Both labels of each row:
[-26.8 -10.4  14.7 -22.7   0.8 -17.7 -76.9   0.4 -44.8  35.0   3.2   4.0
  -1.7  64.4  23.1  15.3  -7.8 -10.5  -7.9  10.7  53.6 -46.0  -4.7]	J <86>
[-14.3 -27.7 -48.1 -13.2 -25.8   3.6  -6.7  20.4  -5.0  19.6  -9.8  22.9
  -1.9  19.7  16.6  25.3 -14.2  -5.8  12.0  44.1  38.9 -15.4  12.4]	G <79>
[-17.7 -14.3  -3.9 -20.4  11.5 -12.4 -58.0  11.4 -14.8   5.0  -3.4  24.3
  11.7  45.6  34.2   1.4  -8.8 -14.1  -3.9  32.9  38.3 -31.0 -15.6]	J <86>
[-14.4  12.3  -4.8 -28.4  -1.0  21.6 -18.5   8.0 -25.5   6.7   2.6   4.3
 -19.3  47.2  22.2  28.9   8.4  -5.2   5.9  21.1  58.3 -25.0 -11.0]	W <76>
[ -3.4 -60.0 -41.6   0.5 -15.9  -0.4 -30.1  -1.9 -15.0  41.9  -4.8  43.0
  -8.1  23.2 -11.1  25.2 -16.8  -0.8  -7.3  41.4  56.8 -37.6  -2.3]	J <79>
[ 11.4 -43.2 -58.1  -8.6 -39.5   8.2 -30.3  -9.4 -10.6  41.7  -3.3  30.1
  20.1  22.4   4.0  14.1 -13.1   1.2 -14.1  32.9  64.6 -30.2 -15.5]	J <79>
[ -1.2   0.2 -66.0 -10.2  14.0  10.5 -46.7  33.2 -28.5  13.8   9.1   8.0
   4.1  27.2  25.6   5.6 -13.9   6.8   5.7   9.1  18.1   0.8  -0.7]	W <86>
[  1.4  12.0   6.0 -18.6   5.2  36.0 -15.8  10.5  -4.5  25.4 -14.0  23.1
  -8.3  34.8   7.6   9.4  19.8 -12.3  15.8  18.1  48.0 -58.9 -10.7]	W <76>
[ -2.3 -45.8 -41.4  -8.1  -7.2  21.2  11.4   1.3  -7.5  27.1 -10.4  37.5
  -4.0  24.6  -7.5   2.8 -10.3  -5.4  -5.5  47.8  37.0 -34.4  -3.1]	J <79>
[-18.0   8.2 -20.6 -20.6   8.8 -66.8 -21.2  23.3 -30.6  16.5  -7.0  -3.6
  -9.7  39.4  11.4   7.4   1.0  -0.5 -13.2  31.8  39.5 -29.8 -12.7]	W <86>
[-26.3   6.7  -0.5 -24.3   3.3   1.6 -42.1  23.8 -25.2  22.8  -0.7   1.4
 -20.0  34.6  35.9  13.9 -11.6   4.4   6.6  31.6  32.9 -25.1 -17.2]	W <86>
[  2.9  15.4  -2.2 -44.0   7.4  26.6 -29.4   0.4 -15.3  10.9  -4.3  14.2
  -1.2  31.1  35.1   8.0  25.7 -10.0  18.6  24.8  53.4 -14.0  -9.8]	W <76>
[  6.9 -12.1 -35.5   4.9 -11.9  -4.6 -13.7   8.9   4.1  18.6  -8.6  29.6
 -19.7  17.6   5.6  12.0 -10.9  -1.4  -1.2  45.9  32.0  -8.8 -13.2]	J <79>
[ -8.2 -11.6 -32.1 -10.0 -21.4  -2.7 -29.6 -11.6  14.3  26.3  -7.7  52.0
 -18.0  21.6  15.6   6.9 -22.5  -3.4  -4.9  19.6  61.6 -27.6 -21.3]	J <79>
[ -8.7 -23.4  -2.9  -5.5  -5.9   5.7 -29.8   6.5 -23.8  28.2  -1.8  23.9
  11.6  40.2  14.2  15.1 -10.5  -9.7   7.3  24.4  59.0 -31.3  -2.7]	J <84>

Both labels of each row:
[-19.2  79.3 -41.3  -7.5 -24.4  -9.1  33.0   6.5  17.7   4.6 -21.8   3.4
  15.9  32.9 -48.6  68.2  36.2 -43.6  32.8 -25.7  24.6   3.7 -16.4]	X R
[  3.8  99.7 -44.8  13.0 -25.7  -6.6  47.5  24.0  22.8   0.7   5.2  10.7
  -0.3  11.9 -50.5  78.8  42.3 -49.0  29.9   5.9  12.9 -12.2  -6.0]	Q R
[  2.2  51.0 -12.2   5.5 -24.6   4.2  22.3  26.3  16.8  -6.9  -0.3  26.8
  -8.5  40.9 -50.9  61.9  34.7 -31.7  41.3 -15.1  33.8   6.4 -15.2]	Q R
[ -6.1  35.7 -28.1   5.1   7.0 -17.2  33.4  -1.1  25.0  -3.9   2.0 -61.2
   4.2  15.6 -32.1  81.9  24.2 -32.2  15.9 -22.3 -11.3  -1.7   7.3]	F B
[ 23.6  56.6 -18.0   8.3 -10.7  32.4   3.9  12.8  37.3  -9.8   2.3   3.6
  -3.8  14.4 -15.5  50.8  42.2 -15.7  18.2 -13.5  15.2  -2.5  11.6]	K R
[-12.6  37.3  -4.3   4.8  -8.6  10.2  22.1   1.5  16.2   2.4  -8.2  13.2
  14.7  12.7 -10.1  53.8  22.2 -15.3  39.2  -4.2  21.7   5.2  15.3]	F R
[-12.8  82.0 -16.8   6.0 -33.9   4.6  42.6  -0.4  14.7   0.6   7.9  17.7
   1.4  20.0 -50.1  57.9  37.1 -36.7  32.7 -10.2  14.8  18.5  -4.5]	Q R
